Below is a small trained network, with its code and all its weights. Each question gives an input and a target symbol and asks what happens when units are switched off, that is, made to give their printed mean instead of their output.

import numpy as np


def w(rows, s, z=0):
    codes = np.array(rows[::2]) - 128.0
    scale = np.full(codes.shape[1], s)
    scale[-1] = z or s
    return codes * scale


def f(y):
    return np.maximum(y, 0)


def softmax(a):
    e = np.exp(a - a.max(-1, keepdims=True))
    return e / e.sum(-1, keepdims=True)


def log_softmax(a):
    a = a - a.max(-1, keepdims=True)
    return a - np.log(np.exp(a).sum(-1, keepdims=True))


def net(x, mask):
    ids = ['αγδεθλμπτψω'.index(c) for c in x.split()]
    T = len(ids)
    res = E[ids] + P[:T]
    u = 0
    for l in range(2):
        q, k, v = (res @ M[l].T for M in (Q, K, V))
        z = softmax(np.where(np.tri(T) > 0, q @ k.T / 3**0.5, -1e9)) @ v
        res = res + np.where(mask[u], z, O[l][:, -1]) @ O[l][:, :-1]
        u += 1
        y = f(res @ A[l][:, :-1].T + A[l][:, -1])
        res = res + np.where(mask[u : u + 12], y, B[l][:, -1]) @ B[l][:, :-1]
        u += 12
    return log_softmax(res[-1] @ U[:, :-1].T + U[:, -1])


Q, K, V, O, A, B = {}, {}, {}, {}, {}, {}
E = w([
[145,174,121,96,191,120,176,130,60,99,77],'α',
[148,189,68,101,182,110,142,58,209,28,206],'γ',
[200,83,154,158,118,173,122,176,151,44,140],'δ',
[76,45,117,120,213,79,103,199,1,221,145],'ε',
[19,148,78,100,190,143,134,54,159,228,95],'θ',
[120,173,209,73,170,81,173,203,103,175,137],'λ',
[98,121,221,213,172,150,155,89,149,58,114],'μ',
[126,165,103,149,171,50,224,150,107,141,143],'π',
[184,92,118,34,127,146,76,158,151,192,111],'τ',
[135,180,44,98,82,112,123,241,57,135,79],'ψ',
[50,52,16,128,172,46,107,116,112,88,160],'ω',
],0.0092)
P = w([
[50,186,189,35,147,99,75,212,199,59,106],'0',
[87,128,106,58,75,198,160,204,155,137,193],'1',
[62,62,201,165,26,79,160,125,93,126,83],'2',
[244,206,186,152,204,109,85,119,186,166,226],'3',
[98,83,40,60,67,253,202,178,183,138,205],'4',
[76,86,225,118,56,47,96,113,74,59,75],'5',
],0.0057)
Q[0] = w([
[84,71,53,49,98,138,122,141,189,179,199],'0.h0',
[175,178,152,202,141,187,117,3,150,122,104],'0.h0',
[53,144,77,85,118,202,138,220,158,143,219],'0.h0',
],0.0051)
K[0] = w([
[63,69,27,195,127,143,144,79,193,100,137],'0.h0',
[93,124,253,83,158,83,122,150,88,227,53],'0.h0',
[136,73,40,253,183,126,53,103,178,104,202],'0.h0',
],0.0051)
V[0] = w([
[228,168,207,131,72,101,217,201,127,99,145],'0.h0',
[210,235,159,28,73,179,222,179,197,112,79],'0.h0',
[5,50,121,187,101,45,114,140,20,75,127],'0.h0',
],0.0034)
O[0] = w([
[163,144,107,216,139,153,115,255,150,98,127,165],'0.h0',
[127,175,158,200,139,159,118,204,222,158,50,253],'0.h0',
[193,78,75,142,108,38,155,34,66,90,96,123],'0.h0',
],0.0055,0.0025)
A[0] = w([
[142,158,94,144,42,150,122,168,65,103,110,109],'0.n0',
[121,23,174,207,82,120,103,97,137,40,138,232],'0.n1',
[100,180,99,75,169,190,87,132,193,98,167,254],'0.n2',
[138,2,109,118,105,89,66,172,57,114,74,115],'0.n3',
[220,216,112,156,186,98,73,112,214,102,199,211],'0.n4',
[206,170,70,80,208,177,48,195,197,117,182,208],'0.n5',
[54,66,93,129,62,70,136,20,167,150,102,197],'0.n6',
[146,146,135,203,213,56,159,84,169,135,203,243],'0.n7',
[77,125,224,121,126,67,89,207,113,111,75,197],'0.n8',
[160,150,113,49,99,190,52,184,179,108,132,88],'0.n9',
[62,162,47,82,61,203,182,151,141,49,91,173],'0.n10',
[69,92,224,201,173,132,121,93,157,120,90,194],'0.n11',
],0.005,0.002)
B[0] = w([
[172,162,88,184,46,108,115,83,128,165,134,201],'0.n0',
[206,74,156,200,169,158,254,90,179,69,110,167],'0.n1',
[103,95,103,155,170,145,152,152,195,94,218,218],'0.n2',
[201,79,203,158,54,88,83,165,69,154,136,190],'0.n3',
[168,194,151,125,137,100,53,93,150,148,251,185],'0.n4',
[126,132,113,83,190,215,110,224,212,139,236,255],'0.n5',
[78,84,84,65,201,133,87,74,152,100,144,158],'0.n6',
[226,159,50,120,126,92,58,82,179,139,148,158],'0.n7',
[133,140,216,206,166,65,77,130,150,143,40,241],'0.n8',
[105,135,144,88,136,169,100,173,201,133,104,223],'0.n9',
[109,106,41,135,34,105,123,140,188,105,97,235],'0.n10',
[144,196,99,181,238,145,209,56,142,97,46,157],'0.n11',
],0.0052,0.0049)
Q[1] = w([
[3,27,153,86,94,154,217,130,137,85,70],'1.h0',
[212,199,119,156,198,88,74,115,76,209,206],'1.h0',
[179,119,219,176,120,63,67,52,81,171,58],'1.h0',
],0.0057)
K[1] = w([
[177,89,102,142,70,184,250,97,55,212,234],'1.h0',
[7,177,163,79,179,61,41,202,218,75,31],'1.h0',
[150,191,208,66,97,65,61,226,3,221,85],'1.h0',
],0.0044)
V[1] = w([
[50,236,138,139,124,44,195,102,49,227,16],'1.h0',
[31,77,71,31,163,81,115,21,181,163,204],'1.h0',
[127,97,89,33,17,172,56,231,122,255,105],'1.h0',
],0.0042)
O[1] = w([
[112,100,170,166,58,67,169,115,185,213,105,3],'1.h0',
[91,175,103,1,110,161,181,72,131,160,169,97],'1.h0',
[122,165,96,89,133,80,38,116,157,174,64,233],'1.h0',
],0.008,0.0054)
A[1] = w([
[87,154,97,100,124,183,179,101,134,84,183,32],'1.n0',
[115,16,131,65,116,77,116,161,71,139,169,146],'1.n1',
[135,139,129,181,74,72,151,171,2,147,49,103],'1.n2',
[209,119,97,139,122,124,59,145,115,65,134,119],'1.n3',
[116,71,254,199,139,94,165,115,63,71,58,56],'1.n4',
[86,137,46,87,91,125,185,144,119,172,133,135],'1.n5',
[185,54,118,173,82,182,119,188,86,89,120,254],'1.n6',
[104,163,83,185,103,20,112,81,84,73,80,219],'1.n7',
[132,84,97,156,157,92,99,191,170,115,136,131],'1.n8',
[63,53,86,134,41,45,137,71,138,94,85,203],'1.n9',
[154,165,110,151,43,84,56,131,176,77,104,200],'1.n10',
[136,172,119,90,96,91,24,115,169,234,100,214],'1.n11',
],0.0053,0.002)
B[1] = w([
[120,137,200,188,80,97,163,111,151,171,211,176],'1.n0',
[205,86,174,126,124,76,149,104,60,195,150,147],'1.n1',
[81,254,203,59,119,148,116,158,56,152,227,191],'1.n2',
[140,97,131,97,143,154,141,93,38,101,69,215],'1.n3',
[44,160,195,141,158,153,180,135,209,144,145,178],'1.n4',
[119,86,179,73,128,83,121,138,236,143,128,169],'1.n5',
[119,79,191,171,47,128,153,125,80,113,110,204],'1.n6',
[104,200,85,74,146,167,206,220,63,94,161,186],'1.n7',
[164,59,137,179,173,135,104,148,118,169,105,216],'1.n8',
[192,122,65,104,214,193,136,182,54,95,105,169],'1.n9',
[198,93,132,83,65,87,152,48,140,147,114,233],'1.n10',
[124,143,120,147,97,122,58,58,131,169,65,254],'1.n11',
],0.0056,0.0094)
U = w([
[144,169,98,169,173,155,186,100,174,117,87,156],'α',
[84,224,121,99,133,164,138,152,114,65,199,31],'γ',
[155,25,51,120,174,165,117,186,56,35,133,85],'δ',
[167,190,153,104,61,118,90,93,24,144,174,103],'ε',
[32,179,187,105,64,96,149,133,238,164,176,177],'θ',
[106,84,167,197,170,83,102,182,178,204,192,5],'λ',
[154,64,201,181,54,173,178,88,154,99,143,201],'μ',
[159,168,59,164,163,72,187,146,161,127,140,162],'π',
[84,180,83,63,229,195,62,48,97,105,72,18],'τ',
[214,28,102,169,70,78,63,3,198,150,39,188],'ψ',
[206,115,115,49,87,71,178,77,143,78,189,248],'ω',
],0.0049,0.0019)

Each question gives the input, a string of symbols that net reads in full, and the target symbol t.
The units are the heads (3 rows each of Q, K, V and O) and the neurons (one row each of A and B). Each row of codes is followed by its name. A weight is (code - 128) times the scale printed after its matrix; where a second scale follows, it is the last column's (O, A, B and U).
mask holds one flag per unit, layer by layer, with each layer's heads first. A switched-off unit (its flag False) gives its mean, the last column of its rows in O or B, instead of its output. The means were averaged over made-up inputs and are rounded, as every weight is.
A unit's drop is (log p(t) with every unit on - log p(t) with that unit switched off) / (log p(t) with every unit on - log p(t) with every unit switched off).
The circuit of an input: a set's keep is (log p(t) with only the set's units on - log p(t) with every unit switched off) / (log p(t) with every unit on - log p(t) with every unit switched off). Starting from the 12 units with the biggest drops (on a tie, the unit counted first), units are removed one at a time, each time the one whose removal leaves the highest keep (on an exact tie, the one counted first), for as long as the keep stays at least 0.8.
units of the circuit, in order: the units of the circuit, biggest drop first
unit that matters most: the unit with the biggest drop
top k neurons: the k neurons with the biggest drops, biggest first
k most important neurons of layer l: the k neurons of layer l with the biggest drops, biggest first
input μ γ δ δ, target μ: units of the circuit, in order -> 1.h0, 0.n11, 1.n6
input δ ψ ψ τ δ ε, target λ: top neuron -> 1.n4
input δ ε ψ τ τ, target δ: units of the circuit, in order -> 1.h0, 0.n1, 0.n5, 1.n2
input ψ δ λ, target θ: top 2 neurons -> 1.n4, 1.n2
input ψ θ τ μ, target ψ: units of the circuit, in order -> 1.h0, 0.n7, 1.n2
input γ ε ψ τ ψ, target γ: units of the circuit, in order -> 1.h0, 0.n2, 1.n10, 0.n8
input ψ τ ψ θ, target ψ: units of the circuit, in order -> 1.h0, 0.n7, 1.n11
input λ τ θ τ, target λ: 3 most important neurons of layer 0 -> 0.n5, 0.n8, 0.n10
input ω τ λ θ γ, target γ: units of the circuit, in order -> 1.h0, 0.n2, 0.n5
input ψ ψ ε τ, target ψ: units of the circuit, in order -> 1.h0, 1.n11, 1.n2
input μ γ ε δ ω, target ω: top 2 neurons -> 1.n0, 0.n8
input ψ μ α ψ ψ, target μ: top 3 neurons -> 1.n6, 0.n11, 0.n1
input ε ψ ψ ω μ ω, target δ: top 3 neurons -> 1.n9, 0.n6, 1.n7
input λ δ ψ ε θ, target θ: 3 most important neurons of layer 1 -> 1.n0, 1.n5, 1.n3
input θ δ λ ω ψ, target ω: unit that matters most -> 0.h0
input ψ ψ δ ω, target ψ: 2 most important neurons of layer 0 -> 0.n7, 0.n4
input ψ λ τ δ, target ψ: top 2 neurons -> 0.n4, 0.n7
input ψ λ θ, target τ: top 2 neurons -> 0.n6, 1.n9
input δ ψ π ψ γ, target γ: 2 most important neurons of layer 1 -> 1.n0, 1.n10
input τ ψ ψ δ, target τ: 2 most important neurons of layer 0 -> 0.n5, 0.n4
input τ τ ψ τ, target τ: unit that matters most -> 1.h0
input ψ δ ψ μ ψ, target μ: top 2 neurons -> 0.n11, 1.n6
input ψ ψ μ, target α: top 3 neurons -> 0.n11, 0.n1, 1.n4
input τ λ ψ γ, target τ: top 2 neurons -> 0.n5, 1.n3
